Below are the code and all the weights of a small trained network. Each question names an input and a target symbol and asks about switching units off, where a switched-off unit gives its printed mean instead of its output.

import numpy as np


def w(rows, s, z=0):
    codes = np.array(rows[::2]) - 128.0
    scale = np.full(codes.shape[1], s)
    scale[-1] = z or s
    return codes * scale


def f(y):
    return np.maximum(y, 0)


def softmax(a):
    e = np.exp(a - a.max(-1, keepdims=True))
    return e / e.sum(-1, keepdims=True)


def log_softmax(a):
    a = a - a.max(-1, keepdims=True)
    return a - np.log(np.exp(a).sum(-1, keepdims=True))


def net(x, mask):
    ids = ['ΠΩαβγδεζημξφ'.index(c) for c in x.split()]
    T = len(ids)
    res = E[ids] + P[:T]
    r = res
    for j in range(2):
        rows = slice(2 * j, 2 * j + 2)
        q, k, v = (r @ M[0][rows].T for M in (Q, K, V))
        z = softmax(np.where(np.tri(T) > 0, q @ k.T / 2**0.5, -1e9)) @ v
        o = O[0][rows]
        res = res + np.where(mask[j], z, o[:, -1]) @ o[:, :-1]
    y = f(res @ A[0][:, :-1].T + A[0][:, -1])
    res = res + np.where(mask[2:10], y, B[0][:, -1]) @ B[0][:, :-1]
    return log_softmax(res[-1] @ U[:, :-1].T + U[:, -1])


Q, K, V, O, A, B = {}, {}, {}, {}, {}, {}
E = w([
[62,86,230,72,115,130],'Π',
[143,138,211,225,224,54],'Ω',
[122,169,75,86,62,199],'α',
[203,65,89,100,183,200],'β',
[92,70,76,106,238,181],'γ',
[139,75,246,194,162,164],'δ',
[43,166,58,159,104,223],'ε',
[160,100,120,55,179,43],'ζ',
[147,88,63,229,150,128],'η',
[28,165,98,175,211,61],'μ',
[116,42,125,150,47,172],'ξ',
[193,210,176,121,183,184],'φ',
],0.014)
P = w([
[66,172,44,4,180,242],'0',
[72,176,84,37,186,205],'1',
[66,163,88,53,123,175],'2',
[77,175,118,77,130,170],'3',
[65,178,83,90,118,112],'4',
[93,207,57,94,94,62],'5',
[72,175,114,116,73,133],'6',
[96,187,103,111,100,122],'7',
[60,172,112,119,67,107],'8',
[91,204,82,121,63,64],'9',
[100,191,74,116,64,95],'10',
[79,179,89,121,62,100],'11',
],0.0032)
Q[0] = w([
[138,152,113,120,164,166],'H1',
[254,188,131,110,73,65],'H1',
[129,166,76,109,196,146],'H2',
[25,105,139,111,177,154],'H2',
],0.0085)
K[0] = w([
[106,157,204,130,77,136],'H1',
[151,115,34,214,158,253],'H1',
[193,104,130,176,84,78],'H2',
[235,201,149,170,158,99],'H2',
],0.0065)
V[0] = w([
[155,140,24,187,168,213],'H1',
[55,158,186,212,164,147],'H1',
[156,10,85,146,104,74],'H2',
[254,156,122,168,91,175],'H2',
],0.0052)
O[0] = w([
[148,104,19,170,164,220,132],'H1',
[145,187,168,233,250,67,185],'H1',
[103,22,254,200,95,50,7],'H2',
[225,166,251,206,86,220,68],'H2',
],0.0044,0.002)
A[0] = w([
[129,181,95,170,209,213,216],'N1',
[138,127,90,248,173,213,234],'N2',
[244,214,254,72,212,83,149],'N3',
[131,159,66,72,109,144,100],'N4',
[242,39,142,58,144,72,233],'N5',
[146,55,188,70,148,122,113],'N6',
[55,65,53,158,174,171,96],'N7',
[110,123,174,31,91,161,252],'N8',
],0.0086,0.0034)
B[0] = w([
[190,150,183,75,128,80,255],'N1',
[172,129,161,137,17,77,234],'N2',
[123,105,19,228,116,109,236],'N3',
[104,165,161,151,104,236,166],'N4',
[90,88,144,163,176,248,182],'N5',
[73,153,165,247,179,110,164],'N6',
[109,72,193,48,137,109,189],'N7',
[122,160,2,151,171,105,207],'N8',
],0.0073,0.0081)
U = w([
[63,126,86,163,178,158,188],'Π',
[50,208,129,132,162,67,47],'Ω',
[81,219,170,108,71,201,59],'α',
[169,184,70,111,120,170,88],'β',
[150,2,60,80,37,65,51],'γ',
[198,205,130,193,152,108,2],'δ',
[175,108,177,82,162,166,120],'ε',
[49,84,81,153,112,146,235],'ζ',
[155,68,190,184,84,70,120],'η',
[137,142,155,43,194,66,74],'μ',
[145,101,239,214,112,232,97],'ξ',
[190,156,142,100,63,93,251],'φ',
],0.0079,0.0054)

Each question gives the input, a string of symbols that net reads in full, and the target symbol t.
The units are the heads (2 rows each of Q, K, V and O) and the neurons (one row each of A and B). Each row of codes is followed by its name. A weight is (code - 128) times the scale printed after its matrix; where a second scale follows, it is the last column's (O, A, B and U).
mask holds one flag per unit, heads first, then neurons. A switched-off unit (its flag False) gives its mean, the last column of its rows in O or B, instead of its output. The means were averaged over made-up inputs and are rounded, as every weight is.
A unit's drop is (log p(t) with every unit on - log p(t) with that unit switched off) / (log p(t) with every unit on - log p(t) with every unit switched off).
The circuit of an input: a set's keep is (log p(t) with only the set's units on - log p(t) with every unit switched off) / (log p(t) with every unit on - log p(t) with every unit switched off). Starting from all 10 units, units are removed one at a time, each time the one whose removal leaves the highest keep (on an exact tie, the one counted first), for as long as the keep stays at least 0.8.
circuit, biggest first: the units of the circuit, biggest drop first
most important unit: the unit with the biggest drop
k most important neurons: the k neurons with the biggest drops, biggest first
heads that matter: for each layer, one digit per head in row order, 1 if its drop is at least 0.15 and else 0, layers parted by /
drop of u: that unit's drop, to one decimal
input φ φ ζ ε η, target φ: circuit, biggest first -> [N2 N3 N5]
input η β Π β, target ξ: 2 most important neurons -> [N5 N6]
input φ ζ Π, target Π: most important unit -> N8
input ε φ β ζ ε ε, target α: circuit, biggest first -> [N4 N3 H1]
input ζ μ μ η Π φ ε η, target φ: heads that matter -> 00
input β ξ η ζ ξ Π, target Π: circuit, biggest first -> [N8 N2 N1]
input Ω ζ φ φ ε, target α: circuit, biggest first -> [N4 N3 H2]
input δ φ ζ ξ μ ζ, target ζ: drop of N5 -> 0.2
input Π ξ μ ε Π γ, target μ: heads that matter -> 00
input α μ φ ξ β γ ε, target φ: drop of H1 -> 0.1
input ζ δ δ φ ξ α ζ ζ, target ζ: heads that matter -> 00
input γ γ η, target γ: drop of N7 -> 0.2
input Π Ω β ζ, target Π: heads that matter -> 00
